Here is a tiny trained network, its code and every weight. The questions are about switching its units off for an input and a target symbol, where a switched-off unit gives its printed mean instead of its output.

import numpy as np


def w(rows, s, z=0):
    codes = np.array(rows[::2]) - 128.0
    scale = np.full(codes.shape[1], s)
    scale[-1] = z or s
    return codes * scale


def norm(h):
    return h / np.sqrt((h * h).mean(-1, keepdims=True) + 1e-5)


def f(y):
    return np.maximum(y, 0)


def softmax(a):
    e = np.exp(a - a.max(-1, keepdims=True))
    return e / e.sum(-1, keepdims=True)


def log_softmax(a):
    a = a - a.max(-1, keepdims=True)
    return a - np.log(np.exp(a).sum(-1, keepdims=True))


def net(x, mask):
    ids = ['βγδεζηλξπστψω'.index(c) for c in x.split()]
    T = len(ids)
    res = E[ids] + P[:T]
    r = norm(res)
    for j in range(2):
        rows = slice(3 * j, 3 * j + 3)
        q, k, v = (r @ M[0][rows].T for M in (Q, K, V))
        z = softmax(np.where(np.tri(T) > 0, q @ k.T / 3**0.5, -1e9)) @ v
        o = O[0][rows]
        res = res + np.where(mask[j], z, o[:, -1]) @ o[:, :-1]
    y = f(norm(res) @ A[0][:, :-1].T + A[0][:, -1])
    res = res + np.where(mask[2:14], y, B[0][:, -1]) @ B[0][:, :-1]
    return log_softmax(norm(res)[-1] @ U[:, :-1].T + U[:, -1])


Q, K, V, O, A, B = {}, {}, {}, {}, {}, {}
E = w([
[144,154,115,252],'β',
[105,192,158,97],'γ',
[97,106,53,65],'δ',
[114,163,184,97],'ε',
[102,127,164,112],'ζ',
[152,153,101,86],'η',
[78,174,118,47],'λ',
[141,156,123,232],'ξ',
[183,160,67,167],'π',
[77,118,200,52],'σ',
[112,89,145,49],'τ',
[103,128,145,150],'ψ',
[140,178,175,105],'ω',
],0.02)
P = w([
[172,124,3,53],'0',
[179,119,59,106],'1',
[167,113,69,104],'2',
[167,117,71,105],'3',
[165,117,73,110],'4',
[162,118,73,112],'5',
[167,122,71,115],'6',
[162,116,80,120],'7',
[156,117,76,117],'8',
[156,120,78,115],'9',
[152,115,86,108],'10',
],0.0041)
Q[0] = w([
[106,205,78,96],'H1',
[83,160,186,112],'H1',
[175,128,116,233],'H1',
[113,117,100,57],'H2',
[18,120,96,145],'H2',
[253,162,103,152],'H2',
],0.015)
K[0] = w([
[73,174,40,109],'H1',
[10,190,209,145],'H1',
[216,161,150,82],'H1',
[100,75,89,170],'H2',
[3,194,136,161],'H2',
[247,151,88,75],'H2',
],0.013)
V[0] = w([
[112,67,135,189],'H1',
[219,2,105,74],'H1',
[180,175,192,176],'H1',
[8,185,108,140],'H2',
[159,164,224,117],'H2',
[133,131,101,63],'H2',
],0.0082)
O[0] = w([
[159,17,84,106,28],'H1',
[44,117,227,40,4],'H1',
[181,160,165,55,86],'H1',
[237,237,146,224,223],'H2',
[27,127,253,138,141],'H2',
[190,97,59,81,163],'H2',
],0.0041,0.0032)
A[0] = w([
[228,111,157,137,153],'N1',
[62,168,172,100,92],'N2',
[190,170,194,125,185],'N3',
[80,37,156,72,137],'N4',
[128,54,162,74,119],'N5',
[129,21,136,102,163],'N6',
[126,146,87,211,191],'N7',
[67,173,52,93,108],'N8',
[47,102,224,152,2],'N9',
[254,172,147,60,171],'N10',
[180,135,75,247,150],'N11',
[192,117,157,57,189],'N12',
],0.011,0.0031)
B[0] = w([
[169,212,136,249,179],'N1',
[133,87,88,199,188],'N2',
[129,111,39,226,225],'N3',
[123,150,77,203,182],'N4',
[97,177,153,170,170],'N5',
[75,146,83,207,164],'N6',
[94,58,122,102,209],'N7',
[222,161,211,87,179],'N8',
[255,105,192,87,164],'N9',
[73,22,138,147,254],'N10',
[77,49,151,164,239],'N11',
[77,119,176,97,204],'N12',
],0.0067,0.0077)
U = w([
[146,132,130,106,83],'β',
[147,189,151,105,254],'γ',
[135,144,152,111,95],'δ',
[151,135,120,114,104],'ε',
[39,124,112,87,149],'ζ',
[132,75,170,63,166],'η',
[122,133,249,118,125],'λ',
[130,150,32,97,157],'ξ',
[128,143,145,111,113],'π',
[150,129,123,111,105],'σ',
[220,107,186,136,153],'τ',
[174,56,61,108,87],'ψ',
[151,230,80,174,96],'ω',
],0.02,0.0088)

Each question gives the input, a string of symbols that net reads in full, and the target symbol t.
The units are the heads (3 rows each of Q, K, V and O) and the neurons (one row each of A and B). Each row of codes is followed by its name. A weight is (code - 128) times the scale printed after its matrix; where a second scale follows, it is the last column's (O, A, B and U).
mask holds one flag per unit, heads first, then neurons. A switched-off unit (its flag False) gives its mean, the last column of its rows in O or B, instead of its output. The means were averaged over made-up inputs and are rounded, as every weight is.
A unit's drop is (log p(t) with every unit on - log p(t) with that unit switched off) / (log p(t) with every unit on - log p(t) with every unit switched off).
The circuit of an input: a set's keep is (log p(t) with only the set's units on - log p(t) with every unit switched off) / (log p(t) with every unit on - log p(t) with every unit switched off). Starting from the 12 units with the biggest drops (on a tie, the unit counted first), units are removed one at a time, each time the one whose removal leaves the highest keep (on an exact tie, the one counted first), for as long as the keep stays at least 0.8.
circuit, biggest first: the units of the circuit, biggest drop first
most important unit: the unit with the biggest drop
top k neurons: the k neurons with the biggest drops, biggest first
heads that matter: for each layer, one digit per head in row order, 1 if its drop is at least 0.15 and else 0, layers parted by /
drop when u is switched off: that unit's drop, to one decimal
input δ τ ε, target ζ: circuit, biggest first -> (H2 N9)
input ξ γ ε δ γ ε, target ω: heads that matter -> 10
input ψ ξ λ, target ψ: heads that matter -> 11
input τ ζ τ ξ, target ζ: most important unit -> H1
input ξ ξ γ ξ ε β ω, target ω: top 4 neurons -> (N3 N11 N7 N1)
input ζ ξ ζ γ ζ σ η ξ ζ γ, target ω: heads that matter -> 00
input ω ε σ ε σ ω ω ζ ε, target τ: heads that matter -> 01
input ξ τ γ ζ λ ζ π τ, target ζ: heads that matter -> 00
input σ π τ ζ η δ τ ω, target ζ: top 2 neurons -> (N10 N12)
input ω ξ δ σ τ λ, target γ: top 2 neurons -> (N8 N10)
input ω γ π η η τ β γ, target ω: top 2 neurons -> (N11 N8)
input γ ζ ζ, target τ: drop when N9 is switched off -> 1.1
input ω γ γ ω, target ω: drop when H1 is switched off -> 1.2
input τ τ σ τ π, target ψ: drop when N6 is switched off -> 0.0
input ξ η γ ω η, target η: top neuron -> (N10)
